[[ 54  -7]
 [ 59 -16]
 [ 51  12]
 [ 34   8]
 [ 25 -29]
 [ 30 -41]
 [ -1   1]]
->
[[ 54  -7]
 [ 51  12]
 [ 25 -29]
 [ -1   1]]

[[ 29  -3  34 -17  -6 -25  28 -20]
 [  9  57   5 -36 -64 -36 -15  -8]
 [-65   7  13  -9 -37 -22   1  22]
 [-50 -38  13 -12   3 -16  13 -26]
 [-24  10  -3  20  21 -40 -44  38]
 [-21  24  -5   3 -45 -32  -9  20]]
->
[[ 29  -3  34 -17  -6 -25  28 -20]
 [-65   7  13  -9 -37 -22   1  22]
 [-24  10  -3  20  21 -40 -44  38]]

[[ 14  -5]
 [ 14 -20]
 [-23  25]
 [ -3  49]
 [ -8 -28]
 [-16 -17]
 [-28   9]
 [ 32 -59]
 [-27 -14]
 [  3 -55]
 [  3  26]]
->
[[ 14  -5]
 [-23  25]
 [ -8 -28]
 [-28   9]
 [-27 -14]
 [  3  26]]

[[ 27   4 -18  28 -24   8  18 -54 -31 -22  -9]
 [ 46  24   0   4 -12  11  47 -28 -12   8 -17]
 [-27  28  -5  13  40 -10   3   1  37  -1   0]]
->
[[ 27   4 -18  28 -24   8  18 -54 -31 -22  -9]
 [-27  28  -5  13  40 -10   3   1  37  -1   0]]

[[ 53 -64 -14 -20   9  14  55 -20   5   7  15 -16 -60  49 -24]
 [-10   6 -25 -30  21 -23 -17   1  35 -16 -32 -20 -19  21   0]
 [-37 -32   1  -6  11 -12 -16 -19  -2   4   0  -8  -9  23 -13]]
->
[[ 53 -64 -14 -20   9  14  55 -20   5   7  15 -16 -60  49 -24]
 [-37 -32   1  -6  11 -12 -16 -19  -2   4   0  -8  -9  23 -13]]

[[-25  12 -13 -36   5 -62]
 [ 39   4  25 -33  34  -7]
 [-13  19  -8  23 -12  32]]
->
[[-25  12 -13 -36   5 -62]
 [-13  19  -8  23 -12  32]]

[[ -9  26]
 [ -1 -28]
 [ 54 -31]
 [ 54 -30]
 [-62  26]
 [ 39 -17]
 [ 59  -5]
 [-44  47]]
->
[[ -9  26]
 [ 54 -31]
 [-62  26]
 [ 59  -5]]

[[ 17 -45  25   1 -27  -1 -12 -43 -44  22 -31  16  -6]
 [ 16  31  36  42 -12  14  26  24 -10  -3   4   5  39]
 [-34  35  21 -10  14 -36  29  21  10 -21   4  27 -39]
 [ 30 -23  10  12  -5  35 -17 -20 -29  26 -26 -18  33]
 [ 17 -46   9  36 -47  12 -32 -37 -14  21 -15   6  28]
 [  4  -7  63 -30  10  21 -43  -4  -8  -1 -26  29 -14]]
->
[[ 17 -45  25   1 -27  -1 -12 -43 -44  22 -31  16  -6]
 [-34  35  21 -10  14 -36  29  21  10 -21   4  27 -39]
 [ 17 -46   9  36 -47  12 -32 -37 -14  21 -15   6  28]]
